[ 164 -184  -94  259  210 -134 -109  370   89  326 -103  341 -101  144
   63 -499  -11  -44  203  290  254 -234   51  128  -81  -69 -114  370
   82   26 -271   27  -56]	k964
[-173  271 -286  266   21 -114 -286 -203 -300  -95  -74 -141  -79  605
  260   13  -84 -191 -104   37  203 -225   83 -245  129  261  -73 -296
 -285   -1  308   31  -61]	k729
[  51  136  -64  -74 -289  223  -70   66  137 -354 -280 -170  239  -32
   75 -177   40 -151  488  511   32  163   35 -173   77  151  -11  -59
  -92 -351 -158  -77  205]	k682
[ -80 -324  108  281  310   57  330 -453 -112    0  -81  175 -123  114
 -304  216  -56  214  104  142    4  174 -249  594 -189 -172 -164  224
  -30 -121  302   38  -50]	k964
[-179   76  307 -325 -117  -46 -341  282  277  -88  120   23  117 -355
   60  -27   46 -107  385  -76   22  227  -52  308  112   44 -252 -103
  112 -185  -21 -130  -22]	k487
[ -80  -40  -38  -38 -377  161  468   11 -178 -194 -167   94   37  -96
   39  115    9  391   73  104 -185 -232 -126  575 -344  -46 -362  470
  128 -197 -160  217  104]	k964
[-352  284  -21  -79  106   71  -45 -221  -88  179  182 -150   -1 -227
  -40  -34  -33  153  -57 -249  -74 -193 -214  502 -117  -31 -248 -126
  -99  118  159  -56  -61]	k643
[-226  670 -353   19   16 -108  643   49  -93 -145  391 -268 -345  575
  -89 -266 -168 -224 -420   49 -230   44 -530  -37 -140   91 -357   88
 -189  318  107 -305 -239]	k462
[-129  122  112  148   49  -28  476    7   72   -3  147 -233 -249  381
  177  324   96  235 -180  262  321  -25  203 -262  363   51  -79 -180
 -179    9  309  190 -132]	k487
[  45  245 -431  411 -330   10  412   59 -441  -72  147 -283  237  295
  406 -141 -166 -213 -600  -36    9 -674  -33   80 -247  123 -146  510
   33  171  -89  167  -57]	k643
[ -14  -22 -230 -418  237  127  531 -279 -445  -75  217 -139 -207  -51
  190   44  -55  -74  309  204 -405  408 -216   78  290  -82 -532 -287
   56 -131 -133  -24   95]	k741
[ 237  234 -255 -307  320  174 -616 -119   21  -56 -168   97  145 -115
   41  -29  -67   13  179  -68 -164   -4  -31 -217  241  -33 -202 -494
 -210 -107   18  181 -292]	k643
[  27  100 -203  -32 -174  183 -461  -28 -189   61 -500 -275 -181 -228
  397 -186   33  -80 -325  236 -230 -360  -24 -241  -82  113   70 -333
  -19 -158    2   81   95]	k741
[  21   93 -178  -32  -74 -212   43   -5 -123    1  152  208    2  238
   40 -246  106 -387  -99   61 -412 -283 -269    5 -297 -182   44  233
  170  243 -171   14  -76]	k741
[ 177  181  -87 -169   -4 -108  272  219  -67  -30  -20    3 -124  454
  296   -8   -8  143 -176  273   14  380 -183  240   -6  -73 -401  -73
  124 -561  128  148 -611]	k462
[ -74  -15   34  -35  205 -160  491 -315 -357 -135  144  141 -103  252
  -10  246  -18  104 -123  109 -746 -295 -341 -268  -50 -249   36 -108
  -48  -89  -21  365   32]	k462
[  94 -237  -35  232  397   34 -578 -383 -202  214 -227  286   31 -363
 -204  -83  -95  396  181  164  -19  238  170   45  251   26   20 -149
   59   48  450  343  145]	k487
[ 173 -309  139 -274   60  160 -423 -249   93 -111  -63  106   34  146
 -329  -64 -107  166  662  142  -11  449  205    1  275  -52 -302 -231
  -34 -346  -96  414  117]	k729
[-172  177  193  287  274 -200  104  -15 -186  152  146    7   74  -92
  226  -17 -143  -87 -196  -33   81 -219  -31  274  -17    2   85  278
   86  -25   20 -202 -190]	k643
[  63  -86  104 -233 -328   -1  395   49   -6  419   19 -214 -472 -260
  265  120   93  206 -502   16 -126   89 -300  -48  227  245  -68 -188
   12  -41  135  215  -50]	k570
[ 154  140 -305 -218  320   89 -340 -612 -272  -50   40 -299 -153 -328
  248   12 -135   -5  108  176 -218 -116 -220   77  252 -132 -223 -211
  -25 -156  -13   82 -363]	k682
[ 118 -127  190  251   22  172  250  -47 -177  246  142  166  344 -215
 -136 -107 -156  124  140  135   94  462  400   62  144   37   -1  240
  219 -111 -191  -39  173]	k964
[ 367 -105   35 -359   26 -126  213 -316 -293   80 -102 -349   35 -235
   41  104 -169  -59  280  212 -414  318    0  268  522 -192  -46  -37
   86 -392   37  162 -389]	k462
[-300  498 -258  486 -356  151 -254  -38 -254  -86 -102 -231  205  455
  195    4  -30 -291 -292   34  108 -137  393 -369 -148   32  191   91
  -58 -177  -14   -9 -225]	k487
[ -68 -152  103  116   78   45    6 -380 -360  -46  340  246   84  229
   82  145   11  -42  -13 -199  224 -160  -23  427  -49 -148   72   47
  120   82   45 -101  -59]	k643
[ 251  124  221 -403 -319 -157   36 -266  -64 -297   10 -491 -275  -67
  319  -72  150 -455  -49   -1 -166  102  -56 -140  174   79  157 -194
   16 -145  298  416  -89]	k570
[  24    1  148  106  126   93 -317   35   70   87 -281  -14  168 -228
  112  -31  -27  -53 -164 -202  242 -162 -109  641 -312  -62   43 -241
  -58 -254  123 -577 -170]	k964
[  75   81  -72 -290  345 -162 -357  370  455  123 -328  -69 -359  -75
  -14  -52   85   13  258 -198  207  112  204 -335  -24 -107  251 -135
 -247    1  -61 -180 -223]	k964
[  87 -174  118 -186  478 -330  464 -604 -195  480  374  -99 -478 -337
  385  -69   32   71  -44   12  177  124  165 -107  396  -80   27 -138
  231   23   -5    3  168]	k729
[ -95  -40   66  -32  -61  -38  113   27  -82 -112  274  -40   60  178
  -62   74  182  -71  307 -158  107 -248   69 -302  134 -245  223 -157
  -99 -241  -78  452  108]	k682
[ 175  -14  -20 -200 -206   64    4   68  -99   42 -217  -44  -53 -180
   87 -132   48 -246 -222 -179  -93  131 -230   16 -121  139  -10   -4
   99 -135  123  543   27]	k570
[ 288  -55 -185  -60   99  140 -415 -525 -135 -155  182  477  -67  257
   38  -38 -243  164  -65 -140   75   41 -115    8  216  194 -359  -68
   67    7 -162 -162  -92]	k570
[  68   22  345  -57  -31  159 -467  -77  176 -189 -292  326  277  309
 -585  253 -196 -328  156 -308   11  177   99  -20  405 -107  126  -57
  -75 -270  -16  194 -301]	k643
[-202  175 -292  239 -410   38   99 -352 -303 -150  -93   17    8  314
 -155 -250  198 -359  -47  -88 -208 -367   98 -259  -58  -52  229 -171
  -84  263  173 -121  542]	k741
[-348  377 -142  326 -239  149 -423 -340 -256 -351  210  184  332  201
 -159  -58   15 -274  -93   25 -263 -471 -185 -339 -327  -71  255  -70
    2   20  -38   83  187]	k964
[ -84 -248 -173  315 -171  -18 -189 -449 -131 -188 -227  147   40  363
   -3 -101 -141 -350  272  471 -228  -68  -69  363   -1  112 -524  399
  125   86  -12 -115  162]	k729
[  75   82  289   -5  184 -167  -39  -81  -95 -206  314  428    3  234
  273  136  -68 -212 -240  210  -88  198 -474  116   36   67 -145    8
  292 -260   -8 -129 -402]	k570
[-276 -104    5  187    5  181 -547 -559  106   -1  -43  -16  -42  525
 -301 -189 -119 -204    3  329  237 -413 -145   96 -205 -212  206   30
  105 -192 -240  -17   25]	k741
[-126 -110 -107   51 -108  292 -259 -321 -159  165 -205  138 -376 -179
  133 -372  -59  165  -99  144   85 -400  118    7  116   15 -332   57
  299    0 -359  119  432]	k570
[  48   -5 -263  -55  -63  183 -186 -191 -128 -353 -398  632 -491  274
   15  -25  179 -185  228   82  130  167 -202   90   27 -105 -512  139
  158 -254  -38  204 -122]	k729
[ 320 -451   90  -46  160 -113 -172  525  146   91 -134  268  108  -79
 -323  231   86  102   77 -406   33   71 -118 -130   59   13  164 -244
 -264  135  290  377   64]	k729
[ 278  242 -285  -59   95   62 -492  362  -53 -333 -196 -555  138 -132
   89 -305  -37 -380  -75  -25 -216  -50  269 -757   43 -152  223 -411
 -109  -35  105  195   45]	k462
[ 442   -7 -152 -187 -228 -199  145  487  -60  -82 -233 -232 -114  210
   79  -75  149 -257  -47  188 -182  281  215 -181  113 -126  221  -92
   17  267  130 -152 -209]	k729
[ 462   14 -371 -419 -172  122   66  372  141 -137 -276 -357  485   74
   38 -155 -104 -219   25   44 -412  142 -136  -15 -552  -56   24  119
  -31 -137 -400  162 -185]	k570
[   4 -280  196  521 -331 -203  113  172 -163 -184  223  -16  245  675
    0  -40  -64  -66  -94  454 -322 -280  -42  217 -171 -166 -120  420
  165 -181   14  311 -127]	k682
[ -64 -105   62  141   17  108   45 -104 -230  174  238  126 -136    9
   79 -126   23 -165 -134 -251   97 -119 -117   24 -113   65   -8   63
   22  104 -122  154  124]	k570
[ -24 -450   63  108  153  398 -293  163  -10  140   42  -86 -252 -439
   64   22   60  -27    6   40  401  109  -84  264  -11 -184 -270  193
  214 -104  -35  384  -80]	k643
[-254   64   30  481   88 -266  157  107  -86 -112  452   88  428  489
 -282  -89  -96   88  -53 -172  183 -635  220  -19 -298 -182  426  345
   21  437  -69 -230  281]	k462
[ 160   93  146 -452  157  -62  106  -49  -14  164  -66  127  348 -479
  161 -197  109 -542  513   70   -4  286  210  124   33   50  231  198
  223  338 -223  148  100]	k487
[-165  -15 -264  190  115  357  -82 -238 -174   80  147  197 -145   69
 -176 -237   82  -55   41    8   43 -136   18 -314  -70   56  -48 -138
 -108  635  -81   42  477]	k682
[-211 -237  385  737 -563  152 -517   24 -327  205   60  108 -160  446
  -24 -460  -50  320 -354  346  368 -381  316  349 -286   49  184  473
  373  -95  -44  400  129]	k570
[-337  614   77 -271    2  -77  367 -309 -212  192   60   23  232 -322
  -39   13 -181  157  228  142 -403 -207 -160  -32  407  -36   98  -60
   16 -437 -376  -19  -28]	k643
[-351  165   50   61 -188  -11  899   53   92  462  315  -28  -24  189
  -14    0  -53  594   35  108  206 -198   98  273  317  181 -661  225
  -54 -196 -193  269  153]	k741
[-470  141  -38  276   23   38  207 -380 -110  232  261  103 -192  221
  107  213  -87  163 -449 -161  344   47  139 -154   83  160  -61    4
  119   84  102 -173  158]	k487
[  28 -384    5 -225  -35  139 -114   -6   58  217 -328   89  277  198
 -247   29 -308  186  109   56 -229  151   34  620   12  123 -549 -110
   67   88  -30   15  167]	k964
[-156  431 -191  -70  -94  221 -499 -537   49 -124 -450  -60   38   41
  -25 -176 -142 -306 -376  201  175   84   59   10  -76  214 -196  -96
  305  121  178   63  102]	k729
[-108 -442   92   60  403 -459  359 -507   27   35  177  250  -81  281
  274  -38   78  -99  319  180 -109 -480 -178  359 -179 -332 -176   84
  128 -267 -104 -162  239]	k964
[ -54  -74 -130 -142  264  -35  -13 -222   13  407 -206   20 -290 -395
 -178  -13  -30   -6  -89 -114  112  205 -114   10   72   -1  212    5
   80  189  175   68   61]	k964
[-151   73  -27  301 -328   35  321 -111 -102   37  207 -296   -5 -228
  328   62  146  145  -66 -344  131  -57  248  331  -34   22 -399  135
  -70 -259  168 -131   28]	k682
[  58  206 -277  -48  463  -85 -730  117  495 -134 -321  -34   90  246
 -144  -77 -165   69    6 -549  407  180   71  172 -543 -102   66  -45
 -244 -234   97 -576 -447]	k462
[  10  112    9 -341  -59  -97  157  246   33  -96 -206 -298  338 -395
  388   -7 -118 -183  288 -149 -117 -403  -19  352 -176  133 -352  330
  -18 -278 -261  428    8]	k964
[-150    6 -176   71 -273  401  -69   27  -85  105 -313 -307 -273 -495
   14  -52 -150  380 -145 -112   -2 -291 -100  270   47   -7 -424  120
  -39 -402 -230   85   56]	k682
[ 156   15 -179 -251  157  382  -13 -417  198 -122 -419   72 -352  156
 -398  -90  -31 -115  -98   -8   94  422 -157  -31  -95  -72  -34 -168
  -12  108   -3 -149   43]	k570
[ 106 -262  -15  153  388 -241 -300  -46 -188  403  115  194 -255 -111
   36   20  -49  188  203   30  233  237   22  232  170  -60   28  294
   79  -50  220  345 -449]	k964
[ 311 -434    4   17  -98   28  430  514  243   72  297 -183   -7  219
  -83  139   52   41  -61 -347  152  547   13  303  -30  -20 -437   43
 -157   62  200  -66 -196]	k682
[ 152 -110 -291 -196 -317  285 -543 -139  -55 -414 -105 -150  234   32
 -157 -249  -56 -520  318  -78 -190  -58   63 -170   30  -26 -154 -116
   13  160 -108  101  317]	k462
